Below are the code and all the weights of a small trained network. Each question names an input and a class and asks about switching units off, where a switched-off unit gives its printed mean instead of its output.

import numpy as np


def w(rows, s, z=0):
    codes = np.array(rows[::2]) - 128.0
    scale = np.full(codes.shape[1], s)
    scale[-1] = z or s
    return codes * scale


def norm(h):
    return h / np.sqrt((h * h).mean(-1, keepdims=True) + 1e-5)


def f(y):
    return np.maximum(y, 0)


def log_softmax(a):
    a = a - a.max(-1, keepdims=True)
    return a - np.log(np.exp(a).sum(-1, keepdims=True))


def net(x, mask):
    res = np.array(x, float).reshape(1, 6) / 4 @ E
    u = 0
    for l in range(2):
        y = f(norm(res) @ A[l][:, :-1].T + A[l][:, -1])
        res = res + np.where(mask[u : u + 10], y, B[l][:, -1]) @ B[l][:, :-1]
        u += 10
    return log_softmax(norm(res)[-1] @ U[:, :-1].T + U[:, -1])


A, B = {}, {}
E = w([
[107,218,211,121,109,207,8,67,127,113,75],'x0',
[202,111,120,113,160,154,59,167,105,94,211],'x1',
[97,2,133,202,73,85,91,31,46,8,108],'x2',
[195,164,79,125,38,134,143,148,150,67,90],'x3',
[159,83,66,86,175,220,168,5,167,128,106],'x4',
[76,114,130,3,141,61,97,153,145,89,97],'x5',
],0.0091)
A[0] = w([
[53,136,135,144,106,98,191,100,159,163,16,1],'L0N0',
[82,88,118,153,105,115,94,146,79,112,116,72],'L0N1',
[113,189,120,95,127,152,139,168,165,178,182,69],'L0N2',
[242,80,148,68,144,119,59,125,93,123,178,58],'L0N3',
[200,106,136,112,169,151,76,171,110,107,150,31],'L0N4',
[83,99,179,101,219,119,144,115,95,163,145,33],'L0N5',
[207,159,87,110,82,130,149,172,167,41,48,31],'L0N6',
[97,132,98,2,160,53,92,128,153,63,91,28],'L0N7',
[201,125,114,113,153,122,74,139,103,116,169,15],'L0N8',
[139,65,58,79,157,179,124,71,191,147,88,10],'L0N9',
],0.011,0.009)
B[0] = w([
[53,203,80,160,154,126,164,143,158,58,182,210],'L0N0',
[161,108,142,100,138,118,150,96,98,88,109,195],'L0N1',
[122,106,74,116,135,119,108,93,25,77,98,250],'L0N2',
[42,193,96,143,158,115,172,123,170,70,145,205],'L0N3',
[62,183,130,163,120,118,169,115,149,143,126,165],'L0N4',
[156,147,109,120,67,100,78,76,143,175,192,187],'L0N5',
[132,133,120,128,82,79,81,53,143,213,203,198],'L0N6',
[96,67,163,144,64,249,164,177,87,203,158,253],'L0N7',
[85,174,127,168,131,101,168,154,157,109,173,152],'L0N8',
[207,168,212,104,170,124,196,107,91,101,144,202],'L0N9',
],0.013,0.0052)
A[1] = w([
[154,142,112,238,142,166,142,145,129,175,113,2],'L1N0',
[179,143,123,251,130,167,140,124,116,151,133,67],'L1N1',
[165,216,78,68,183,146,129,206,152,234,99,96],'L1N2',
[160,82,81,85,144,51,168,160,143,156,120,73],'L1N3',
[69,142,122,142,115,108,172,112,185,136,49,46],'L1N4',
[82,101,177,146,213,99,80,99,142,197,166,67],'L1N5',
[140,59,87,137,154,111,237,170,147,167,163,99],'L1N6',
[154,153,124,98,167,110,141,158,118,169,68,51],'L1N7',
[97,181,170,104,128,207,51,108,166,126,57,83],'L1N8',
[112,162,196,157,87,29,100,247,91,151,108,58],'L1N9',
],0.012,0.0066)
B[1] = w([
[71,86,146,80,86,188,149,150,130,133,132,170],'L1N0',
[69,90,123,12,108,156,151,204,118,182,147,214],'L1N1',
[55,4,128,171,80,83,140,52,90,29,116,243],'L1N2',
[131,179,148,158,158,176,27,121,162,156,59,171],'L1N3',
[110,190,98,153,163,134,125,173,94,124,191,160],'L1N4',
[150,160,68,115,35,88,146,106,186,167,146,185],'L1N5',
[134,186,176,147,134,113,41,191,178,125,79,254],'L1N6',
[158,93,100,126,124,107,78,129,83,107,118,146],'L1N7',
[178,126,119,172,175,61,92,241,185,140,97,227],'L1N8',
[225,144,140,67,213,203,219,42,176,130,143,235],'L1N9',
],0.011,0.0072)
U = w([
[27,214,85,160,155,115,197,152,156,64,187,188],'0',
[112,4,86,135,114,82,116,80,39,38,55,144],'1',
[250,148,175,77,201,173,227,82,136,131,120,146],'2',
[62,75,150,78,69,213,152,218,112,192,135,149],'3',
[168,166,147,172,157,95,21,209,192,143,59,161],'4',
[157,154,85,130,27,56,104,50,156,207,203,127],'5',
[125,190,93,141,138,112,145,145,44,159,155,103],'6',
[171,154,81,187,158,118,136,160,44,191,115,1],'7',
],0.014,0.007)

Each question gives the input, the list of numbers given to net, and the class t.
The units are the neurons (one row each of A and B). Each row of codes is followed by its name. A weight is (code - 128) times the scale printed after its matrix; where a second scale follows, it is the last column's (A, B and U).
mask holds one flag per neuron, layer by layer. A switched-off neuron (its flag False) gives its mean, the last column of its row in B, instead of its output. The means were averaged over made-up inputs and are rounded, as every weight is.
A unit's drop is (log p(t) with every unit on - log p(t) with that unit switched off) / (log p(t) with every unit on - log p(t) with every unit switched off).
The circuit of an input: a set's keep is (log p(t) with only the set's units on - log p(t) with every unit switched off) / (log p(t) with every unit on - log p(t) with every unit switched off). Starting from the 12 units with the biggest drops (on a tie, the unit counted first), units are removed one at a time, each time the one whose removal leaves the highest keep (on an exact tie, the one counted first), for as long as the keep stays at least 0.8.
circuit, biggest first: the units of the circuit, biggest drop first
most important unit: the unit with the biggest drop
top k neurons: the k neurons with the biggest drops, biggest first
k most important neurons of layer l: the k neurons of layer l with the biggest drops, biggest first
input [-6,-3,-1,6,4,-6], class 3: most important unit	L1N1
input [6,4,-4,4,3,3], class 4: top 2 neurons	(L1N8 L0N0)
input [6,1,0,-4,-6,-7], class 3: top 3 neurons	(L1N1 L1N0 L0N9)
input [5,-3,2,3,-4,5], class 3: top 3 neurons	(L0N7 L1N6 L0N9)
input [-5,8,1,7,-1,6], class 0: top 3 neurons	(L0N3 L0N8 L0N4)
input [-7,4,1,-6,4,7], class 3: top 4 neurons	(L0N7 L1N8 L0N5 L0N6)
input [-1,3,0,1,-4,-1], class 2: top 2 neurons	(L1N9 L0N0)
input [7,5,2,-5,1,-8], class 3: 2 most important neurons of layer 1	(L1N1 L1N0)
input [0,1,7,-8,5,2], class 5: circuit, biggest first	(L0N5 L1N5)
input [1,-7,6,-2,-5,4], class 0: 2 most important neurons of layer 1	(L1N2 L1N4)
input [-8,-2,-3,8,7,3], class 4: top 4 neurons	(L1N6 L1N3 L1N9 L0N5)
input [4,-2,-7,-6,-5,-6], class 1: top 3 neurons	(L1N2 L0N7 L0N2)
input [-4,-8,7,-6,-2,0], class 0: 2 most important neurons of layer 0	(L0N0 L0N2)
input [6,-5,5,7,-3,-1], class 5: circuit, biggest first	(L0N6)
input [-1,-6,6,5,-3,-5], class 0: top 4 neurons	(L0N0 L0N2 L1N2 L0N7)
input [-5,-6,-7,5,6,3], class 1: 2 most important neurons of layer 1	(L1N2 L1N9)
input [-3,6,5,-3,7,6], class 2: 2 most important neurons of layer 0	(L0N9 L0N0)
input [-2,-5,3,-3,5,-7], class 3: top 3 neurons	(L1N1 L0N3 L1N9)
input [3,6,-2,7,3,-2], class 5: top 2 neurons	(L0N6 L0N0)
input [4,2,-7,2,3,-6], class 1: circuit, biggest first	(L1N2)
input [1,5,5,8,-5,-7], class 5: top 2 neurons	(L0N6 L0N7)
input [-6,-3,1,7,0,-5], class 5: top 3 neurons	(L0N6 L0N7 L1N8)
input [7,7,-6,-8,-1,-4], class 5: 3 most important neurons of layer 1	(L1N5 L1N6 L1N2)
input [-3,8,8,2,-2,0], class 0: 4 most important neurons of layer 0	(L0N3 L0N8 L0N2 L0N4)
input [5,-5,1,-7,7,-8], class 3: 2 most important neurons of layer 1	(L1N1 L1N9)
input [-8,-4,2,-5,7,5], class 4: 3 most important neurons of layer 1	(L1N6 L1N9 L1N3)
